z_803: [-27 -12  -6 -18 -14  20   4  -7  14 -48  25  -1   4   0  40  48  10   1
 -36  -2  19   9  25  -3  51  16  -9  20  25  42 -22  -3  34]
z_997: [ -2  22  -1 -35   6   8   1   7  -2 -12   2 -16  55   7  -2   3 -33  -2
  -3  -2  30 -18 -26  11  31  21  25  -8  11  36  -4  54  33]
z_835: [-28 -14  -7 -13 -14  19   6 -11  13 -50  28   0  -4  -1  43  48  16   1
 -37   1  13  10  32  -7  47  13 -17  21  23  36 -23 -13  13]
z_792: [-10  17  -3 -36   2  13   7   1   1 -24  10 -15  49   6  12  15 -26 -16
 -12 -27  31 -14 -16   7  41  23  17  -2  16  42 -10  46  38]
find: [-24  10 -15  49   6  12  15 -26 -16 -12 -27] : z_792
find: [41 23 17 -2 16 42] : z_792
find: [ -2   3 -33  -2  -3  -2] : z_997
find: [-10  17  -3 -36   2  13   7   1   1 -24  10 -15  49   6  12  15 -26 -16
 -12 -27  31 -14 -16   7  41  23  17  -2  16  42 -10  46  38] : z_792
len: [-27 -12  -6 -18 -14  20   4  -7  14 -48  25  -1   4   0  40  48  10   1
 -36  -2  19   9  25  -3  51  16  -9  20  25  42 -22  -3  34] : 33
find: [1 7] : z_997

z_865: [  5  21  11   6 -11]
z_551: [ 16  16  24  16 -22]
z_604: [11 18 18 18 18]
z_283: [  8   8  45  12 -12]
z_807: [11 15 45 11 -3]
len: [ 8  8 45 12] : 4
again z_604:  : [18]
again z_551:  : [16]
again z_807:  : [11]

z_625: [  5 -11  -9  -8 -27  -6   0   7  -1  36  27 -31  -3   3   7 -12  -4]
z_280: [ 13 -13  -4  16  -8  18 -10  -8  16   4 -10 -11   2  -3 -13   3  23]
z_933: [ -1 -15  -2 -25  10  -7  -5   6 -22  24  14  -3 -23  -3  11   4 -15]
z_242: [-34  -2 -14 -42 -12  11  28  19 -15  19  20   2   7  -1  -2   1 -18]
z_566: [  2 -13   0   5  19   5 -10   3 -16  -8 -31  10 -16   3   4  13 -19]
z_403: [-20  25   5 -18 -24 -44  14   9  -7  -9  26  -2  27  -1   5 -17 -11]
z_216: [-34  -2 -14 -42 -12  11  28  19 -15  19  20   5   7  -1  -2   1  13]
len: [-34  -2 -14 -42 -12  11  28  19 -15  19  20   2   7  -1  -2   1 -18] : 17
len: [  2 -13   0   5  19   5 -10   3 -16  -8 -31  10 -16   3   4  13 -19] : 17
len: [-34  -2 -14 -42 -12  11] : 6
len: [  5 -11  -9  -8 -27  -6   0   7  -1] : 9
find: [-10  -8  16] : z_280
len: [  5 -11  -9  -8 -27  -6   0   7  -1  36  27] : 11
find: [ 25   5 -18 -24 -44] : z_403

z_685: [ 22  -7 -34  28  28   7  28  28 -50  24]
z_419: [ 22  -7 -34 -18   4   7  28 -11 -50  24]
z_786: [  5  -7 -19 -18   4   5  28 -11 -15  24]
z_290: [ 22  -7 -34 -18   4   7  23 -11 -50  24]
z_518: [ 22  -7 -34 -18   4   7  28  -7 -50  24]
z_358: [ 22  -7 -34 -18   4 -18  28 -11   2  24]
z_893: [ 22  -7 -34 -18   4 -18  30 -11 -19  28]
z_32: [ 12  -5 -34 -18   4   7  28 -11 -50  24]
z_26: [ 22  -7 -34 -18   4 -20  30 -11 -50  31]
find: [ -7 -50] : z_518
again z_518:  : [-7]
again z_685:  : [28]
find: [ 22  -7 -34  28  28   7  28  28 -50  24] : z_685

z_49: [-29  53 -46  10 -46]
z_722: [ -6 -19 -19 -19 -31]
z_631: [ 38 -54  12 -32 -29]
z_312: [ 12 -42  18 -13  20]
z_7: [-31  50 -36  34  25]
find: [-54  12 -32] : z_631
again z_722:  : [-19]
again z_49:  : [-46]

z_429: [ -2  11 -16   8  12 -17  -8   0 -21 -17 -17  -7]
z_868: [-12  11 -16   5  18 -10 -38  -3   1   1   4   3]
z_466: [ 39 -44  -7  35 -11  -2 -36  -2 -42 -10   3  -2]
z_629: [-29 -29 -44  -7  35 -11 -29 -36  -9 -42  -1   2]
find: [ -2  11 -16   8  12 -17  -8   0 -21 -17 -17  -7] : z_429
again z_629:  : [-29]
find: [-29 -44  -7  35 -11 -29 -36  -9 -42] : z_629
find: [ 11 -16   8  12 -17  -8   0 -21 -17 -17] : z_429
again z_429:  : [-17]
again z_466:  : [-2]
len: [-29 -29 -44  -7  35 -11 -29 -36  -9 -42  -1   2] : 12

z_575: [  6  41 -24   4 -35  25 -46 -17  -4   8]
z_103: [ 17  43 -45 -34 -37   4 -29 -15  37  12]
z_231: [-13  22 -14  -4  23  49 -51  31  19  47]
z_9: [ 34 -54  33 -38  19 -41  36  28  34  20]
z_818: [  6  41 -24   4 -35 -53  46   0  37 -33]
z_107: [ 34 -54  33 -38  19 -41  36  28 -32 -43]
z_110: [-13  22 -14  -4  23  49 -51  38  19  47]
again z_9:  : [34]
len: [ 17  43 -45] : 3
len: [ 17  43 -45 -34 -37   4 -29 -15  37  12] : 10

z_132: [ -2 -12  -2   0   0   2   6   3  -2  -1  26  10   9 -18   0   0  -3   0
 -12  -6   0   0 -50  -2   2   1   0   4  -6   2 -43  12   0   0  -1   0
  -3  -1   2   1 -24  -3  -1   3  -1   0  -6  -6]
z_916: [ 15   0   1  -1   0   0  -1   2  -1  -2   4  10  16 -43   0   1  -2  -1
 -12  -2  -1   2   3  -1  -5   2   0   0   5   2  11 -13   1   2   0   0
  -2   4   0  -1 -18  -5  -9 -16   1   0 -13  -6]
z_953: [  1  13   1  -1   0   0  -1   2  -1   0   4  10  16 -43   0   1  -2  -1
 -12  -2  -1   2   3  -1  -5   2   0   0   5   2  11 -13   1   2   0   0
  -2   4   0  -1 -18  -5  -9 -16   1   0 -13  -6]
find: [12  0] : z_132
find: [ 15   0   1  -1   0   0  -1   2  -1  -2   4  10  16 -43   0   1  -2  -1
 -12  -2  -1   2   3  -1  -5   2   0   0   5   2  11 -13   1   2   0   0
  -2   4   0  -1 -18  -5  -9 -16   1   0 -13  -6] : z_916
find: [  1  13   1  -1   0   0  -1   2  -1   0   4  10  16 -43   0   1  -2  -1
 -12  -2  -1   2   3  -1  -5   2   0   0   5   2  11 -13   1   2   0   0
  -2   4   0  -1 -18  -5  -9 -16   1   0 -13  -6] : z_953

z_849: [37 20  5 -2]
z_815: [34 29 23 19]
z_169: [43 50 47 50]
z_804: [ -3 -14 -19 -13]
z_454: [12 13  7 -3]
z_164: [-2 -1  5 13]
len: [12] : 1
again z_169:  : [50]

z_686: [  0 -26   3  -6  14 -10  -1  -3  -5  -6  -1   2  -6  10   2  -3   6  -9
  -2  -2 -30   5  -2   2  -2  -4   3   2  -2  -1   1  10  -1   4   2 -13]
z_634: [ -1  -9  -4  -3  -7  -1  11   4   0  -5   0  -3   2   7  12  -6  -1   0
  -8   0  10  -4  -5   0   3  12  16   6   0   3  -3 -16  -1   2   4  -4]
z_433: [ -5  23   4  -5  -3   4  -5   0  -5  10   6  -4  -7   4   0  -7   4 -17
  -2   1  13   1  -5  -2  -4   1   6 -12  -9  -3  -1   3  12  -1   6  35]
z_874: [  6   7   1   6   1 -12   0  -3   4  -3  -4   1  -2   2  -4  -1   2   6
  -6   3   6  -1  -4   3  -1   9   9  -6  -6   3  -6   9   3   2  -5 -23]
z_226: [ -4 -14  -1  13 -14   0 -10   2  -1   4   6   0   0  -8   7   5  -1  12
  -3   7  -2   3   1   5  -5  15  -1  -3   0   0  -4 -14   2   8   8  40]
len: [  0 -26   3  -6  14 -10  -1  -3  -5  -6  -1   2  -6  10   2  -3   6  -9
  -2  -2 -30   5  -2   2  -2  -4   3   2  -2  -1   1  10  -1   4   2 -13] : 36
len: [-1 -9 -4 -3 -7 -1 11  4  0 -5  0 -3  2  7 12 -6 -1  0 -8  0 10 -4] : 22
find: [  0 -26   3  -6  14 -10  -1  -3  -5  -6  -1   2  -6  10   2  -3   6  -9
  -2  -2 -30   5  -2   2  -2  -4   3   2  -2  -1   1  10  -1   4   2 -13] : z_686
find: [ 1 10] : z_686

